In the rows, zero is written as 128.
Each row has a class, written after it.
[130 111 132 115 123 106 120  83 107  86 152 122 142 162 119 126 100 123
 112 137 143 122 126  85 148 136 126 119 121 127 137 142 130 116 124 120
 137 139 124] -> H
[115 213 151  23 151 252 174 252 196 201 122 176 122  90 128 118 126 166
 154 145  68 173  69 178 137 114 182 149 194  98 120 118 200 155 183 198
 159  92 130] -> E
[131 123 114 155 112 114 115 123 122 122 119 101 131 122 140 127 130 120
 127 125 125 127 136 133 111 120 129 112 120 125 143 125 110 128 106 110
 129 129 133] -> H
[128 145 122 120 108 154 126 181 145 106 113 102 132 113 135 122 116 132
 129 135  98 141 127 126 130 135 146 135 143 117 143 138 129 134 141 133
 147 114 129] -> L
[128 131 115 125 109 119 113 170 128  61 120  93 126 121 132 121 117 113
 123 122 105 131 139 120 127 136 131 137 133 133 140 147 113 127 129  99
 154 119 128] -> E
[123 147 131 173  94 180 133 118 156 225 102 100 147 102 152 123 123 157
 124 162 121 142 117 132 125 132 150 107 133  80 151 115 138 127 124 132
 120 129 129] -> E
[133 140 124  99 127 115 125 144 114  84 154 137 129 141 120 126 119 113
 133 122 118 132 124 129 127 123 119 126 133 144 135 144 122 130 124 123
 145 121 118] -> E
[127 129 129 103 120 150 128 131 130  94 126 111 135 137 130 114 108 126
 121 130 117 133 121 112 136 137 142 135 144 117 139 135 135 127 134 131
 138 124 132] -> H
[119 183  96  84  89 154 107 252 154  16  92  48 132  75 162 104 125 105
 142 109  42 165 135 186 104 112 156 141 165 101 175 148 109 153 143 130
 177  94 140] -> E
[115 113 115 167  95 149 107 115 147 126  54  43 133 105 170 118 120 144
 114 128 121 133 143 111 117 145 169 120 123  78 156 104 125 124 106 113
 116 134 153] -> E
[130 132 123 152 104 112 119 131 124 121 136 110 138 125 135 127 122 121
 128 139 119 134 130 125 123 129 125 120 123 127 142 140 111 129 122 110
 135 127 120] -> H
[127 133 125 149  93 137 123 147 139 122 123  97 140 115 137 120 114 122
 121 147 109 139 129 117 133 134 140 128 134 120 143 144 116 128 135 121
 144 118 125] -> L
[126 117 116 166  98 133 120 168 149 116  92  85 129  98 140 119 124 136
 120 132 109 130 143 123 129 127 137 141 130 114 135 136 109 128 136 118
 139 118 132] -> L
[130 131 131 114 108 124 124 106 118 108 145 115 144 144 132 125 113 130
 116 144 131 133 120 112 143 130 131 120 135 116 147 142 129 127 134 126
 135 129 134] -> H
[131 138 140 124 108 137 131  87 116 141 157 121 155 153 132 124 100 137
 121 159 131 137 111  99 145 125 142 109 130 114 149 141 136 124 124 123
 136 129 118] -> E
[128 123 107 208  87 124 119 166 150 158  81  75 130  80 155 126 140 137
 124 137 110 131 151 149 113 133 135 130 124 108 142 128  95 128 126 113
 127 121 135] -> E
[129 129 135 116 111 127 131 111 123 116 147 120 146 141 126 125 111 135
 116 147 120 134 116 105 144 133 135 124 135 119 143 142 133 123 137 128
 141 127 124] -> H
[126 134 125 169  94 153 127 161 158 161 105  98 135  98 144 119 126 144
 126 149 110 136 131 134 126 133 142 125 133 112 140 134 118 130 135 125
 136 122 127] -> E
[125 128 122 149  79 135 106 176 150 101 112  74 146 101 150 116 110 134
 111 151  92 144 133 126 137 140 141 137 143 101 157 154 107 132 169 123
 152 108 133] -> L
[137 117 126 176  95  80 114 125 107 104 159 115 145 140 127 129 113 113
 116 144 124 119 138 105 134 131 107 119 111 150 135 166  91 125 124 100
 149 130 107] -> H
[126 141 117 178  88 140 119 142 142 166 100  76 140 100 152 126 131 134
 130 143 113 140 136 144 112 122 146 109 126 100 155 122 112 132 110 113
 128 131 129] -> E
[135  98 124 166 117  83 119 132 118 105 132 125 126 124 124 130 132 120
 121 126 131 116 150 121 133 136 101 143 117 145 116 145  98 122 140 113
 127 127 125] -> H
[133 136 120 111 118 146 122 173 141  82 114 100 123 122 132 115 117 125
 131 122 105 133 129 116 128 137 149 138 136 123 136 135 131 130 130 128
 150 117 132] -> L
[124 136 121 129 108 153 122 188 151 105 103  94 125 104 138 115 119 133
 125 133  97 136 130 125 135 139 147 144 140 120 136 141 125 131 144 130
 145 111 134] -> L
[130 134 124 134 103 129 121 131 128 118 132 100 142 124 142 124 113 129
 120 140 115 139 127 127 130 125 137 120 131 111 152 136 120 131 125 124
 129 127 129] -> H
[123 142 120 112 103 153 124 163 146 108 108  95 137 110 144 117 111 137
 120 135  97 144 124 130 131 134 155 134 146 101 144 133 130 136 139 135
 150 117 136] -> E
[129 136 127 108  99 127 119 116 120 111 143 104 149 142 138 124 106 126
 115 144 122 141 116 113 145 128 139 117 133 118 156 139 125 131 125 122
 139 129 125] -> H
[135 109 123 154  99  87 111  99 108  92 138  97 148 145 131 125 112 118
 112 139 127 125 139  97 133 136 120 119 114 126 148 142 103 121 117 106
 134 136 122] -> H
